Here is a tiny trained network, its code and every weight. The questions are about switching its units off for an input and a target symbol, where a switched-off unit gives its printed mean instead of its output.

import numpy as np


def w(rows, s, z=0):
    codes = np.array(rows[::2]) - 128.0
    scale = np.full(codes.shape[1], s)
    scale[-1] = z or s
    return codes * scale


def norm(h):
    return h / np.sqrt((h * h).mean(-1, keepdims=True) + 1e-5)


def f(y):
    return y / 2 * (1 + np.tanh(0.7978845608 * (y + 0.044715 * y**3)))


def softmax(a):
    e = np.exp(a - a.max(-1, keepdims=True))
    return e / e.sum(-1, keepdims=True)


def log_softmax(a):
    a = a - a.max(-1, keepdims=True)
    return a - np.log(np.exp(a).sum(-1, keepdims=True))


def net(x, mask):
    ids = ['ΠΦΨβζλμξσ'.index(c) for c in x.split()]
    T = len(ids)
    res = E[ids] + P[:T]
    u = 0
    for l in range(2):
        q, k, v = (norm(res) @ M[l].T for M in (Q, K, V))
        z = softmax(np.where(np.tri(T) > 0, q @ k.T / 4**0.5, -1e9)) @ v
        res = res + np.where(mask[u], z, O[l][:, -1]) @ O[l][:, :-1]
        u += 1
        y = f(norm(res) @ A[l][:, :-1].T + A[l][:, -1])
        res = res + np.where(mask[u : u + 4], y, B[l][:, -1]) @ B[l][:, :-1]
        u += 4
    return log_softmax(norm(res)[-1] @ U[:, :-1].T + U[:, -1])


Q, K, V, O, A, B = {}, {}, {}, {}, {}, {}
E = w([
[144,153,123],'Π',
[161,157,115],'Φ',
[116,119,135],'Ψ',
[112,116,133],'β',
[130,111,153],'ζ',
[124,117,151],'λ',
[134,120,148],'μ',
[74,3,152],'ξ',
[175,136,127],'σ',
],0.0035)
P = w([
[137,128,118],'0',
[118,173,155],'1',
[153,146,254],'2',
[140,76,83],'3',
[126,154,150],'4',
[135,153,190],'5',
[138,71,77],'6',
[130,150,144],'7',
[121,163,163],'8',
[134,69,83],'9',
[126,141,151],'10',
],0.0052)
Q[0] = w([
[170,203,157],'0.h0',
[94,117,66],'0.h0',
[96,143,43],'0.h0',
[100,100,2],'0.h0',
],0.0064)
K[0] = w([
[220,55,204],'0.h0',
[8,207,142],'0.h0',
[1,151,155],'0.h0',
[13,199,129],'0.h0',
],0.0056)
V[0] = w([
[199,77,200],'0.h0',
[104,165,93],'0.h0',
[59,193,2],'0.h0',
[54,111,153],'0.h0',
],0.0028)
O[0] = w([
[168,7,100,222],'0.h0',
[91,184,149,83],'0.h0',
[145,250,182,9],'0.h0',
[119,203,74,97],'0.h0',
],0.0024,0.0011)
A[0] = w([
[170,76,177,250],'0.n0',
[113,197,184,111],'0.n1',
[3,118,176,149],'0.n2',
[66,143,164,116],'0.n3',
],0.0034,0.002)
B[0] = w([
[66,253,119,253],'0.n0',
[150,12,221,152],'0.n1',
[204,201,138,162],'0.n2',
[184,138,133,133],'0.n3',
],0.0031,0.0022)
Q[1] = w([
[214,122,103],'1.h0',
[221,107,135],'1.h0',
[142,176,254],'1.h0',
[98,170,214],'1.h0',
],0.0069)
K[1] = w([
[87,146,253],'1.h0',
[102,217,229],'1.h0',
[221,240,86],'1.h0',
[236,198,74],'1.h0',
],0.0055)
V[1] = w([
[51,50,168],'1.h0',
[225,159,3],'1.h0',
[173,178,107],'1.h0',
[110,106,230],'1.h0',
],0.0033)
O[1] = w([
[41,127,169,94],'1.h0',
[207,105,3,8],'1.h0',
[195,130,105,155],'1.h0',
[108,170,221,249],'1.h0',
],0.0034,0.0011)
A[1] = w([
[59,168,110,202],'1.n0',
[170,149,70,161],'1.n1',
[126,39,135,213],'1.n2',
[136,66,2,4],'1.n3',
],0.006,0.0021)
B[1] = w([
[95,45,77,226],'1.n0',
[76,26,140,123],'1.n1',
[252,242,248,246],'1.n2',
[69,222,114,221],'1.n3',
],0.0032,0.0013)
U = w([
[126,201,132,34],'Π',
[229,78,135,84],'Φ',
[124,171,157,27],'Ψ',
[128,163,163,254],'β',
[94,89,104,124],'ζ',
[71,124,86,255],'λ',
[63,1,166,133],'μ',
[103,171,150,43],'ξ',
[188,97,76,145],'σ',
],0.011,0.0026)

Each question gives the input, a string of symbols that net reads in full, and the target symbol t.
The units are the heads (4 rows each of Q, K, V and O) and the neurons (one row each of A and B). Each row of codes is followed by its name. A weight is (code - 128) times the scale printed after its matrix; where a second scale follows, it is the last column's (O, A, B and U).
mask holds one flag per unit, layer by layer, with each layer's heads first. A switched-off unit (its flag False) gives its mean, the last column of its rows in O or B, instead of its output. The means were averaged over made-up inputs and are rounded, as every weight is.
A unit's drop is (log p(t) with every unit on - log p(t) with that unit switched off) / (log p(t) with every unit on - log p(t) with every unit switched off).
The circuit of an input: a set's keep is (log p(t) with only the set's units on - log p(t) with every unit switched off) / (log p(t) with every unit on - log p(t) with every unit switched off). Starting from all 10 units, units are removed one at a time, each time the one whose removal leaves the highest keep (on an exact tie, the one counted first), for as long as the keep stays at least 0.8.
units of the circuit, in order: the units of the circuit, biggest drop first
most important unit: the unit with the biggest drop
top k neurons: the k neurons with the biggest drops, biggest first
top k neurons in layer l: the k neurons of layer l with the biggest drops, biggest first
input Φ μ Φ λ β β Φ Ψ σ ξ ζ, target Φ: units of the circuit, in order	[1.h0]
input Φ λ Φ ζ σ, target Φ: units of the circuit, in order	[1.h0 1.n1 1.n3]
input Ψ ξ Φ Π, target μ: units of the circuit, in order	[1.h0 1.n3]
input μ β ξ μ β Ψ Φ μ, target μ: top 3 neurons	[0.n0 1.n1 0.n2]
input σ Ψ ξ Φ, target μ: units of the circuit, in order	[1.h0 0.n2]
input σ Ψ μ Ψ λ, target σ: top 2 neurons	[0.n1 0.n0]
input σ Ψ σ Φ σ, target σ: units of the circuit, in order	[1.h0 1.n2]
input ξ β Φ β, target λ: top 2 neurons in layer 1	[1.n3 1.n0]
input σ μ β Ψ β ζ σ Φ Π, target Φ: units of the circuit, in order	[1.h0 0.n1 1.n1]
input μ Φ Φ ζ Φ Φ Ψ β Φ Π β, target μ: top 3 neurons in layer 1	[1.n2 1.n3 1.n1]
input Ψ β Φ Π, target λ: units of the circuit, in order	[1.n3 1.n1]
input λ Φ Φ Π ξ σ Φ Π ξ Π, target μ: top 2 neurons	[1.n0 1.n3]
input σ β Ψ μ ζ, target σ: top 3 neurons	[0.n1 0.n0 1.n1]
input λ Φ ξ Ψ ζ, target λ: top 3 neurons	[0.n1 0.n0 1.n3]
input μ μ Φ Π λ, target μ: most important unit	0.h0
input μ Φ Φ Π ξ Φ μ λ Ψ μ Ψ, target μ: top 4 neurons	[0.n2 1.n3 1.n0 0.n1]
input μ β λ Φ ξ Φ β σ, target μ: top 4 neurons	[0.n2 1.n2 0.n1 1.n3]
input σ Φ Ψ Π β Π β ξ σ Ψ λ, target Φ: top 2 neurons	[0.n1 0.n0]
input Φ Φ ζ λ μ σ ξ Φ, target Φ: top 3 neurons	[1.n3 0.n0 1.n0]
input σ σ λ β β, target σ: top 2 neurons	[0.n1 0.n0]
input σ β Π Ψ Ψ, target σ: top 3 neurons	[0.n1 0.n0 1.n2]
input ξ μ λ ξ ξ ξ Φ, target μ: units of the circuit, in order	[1.h0]
input μ Φ β β Ψ β ξ Ψ, target μ: top 2 neurons	[1.n0 1.n3]
input ξ Ψ β Φ, target λ: top 2 neurons in layer 0	[0.n1 0.n2]
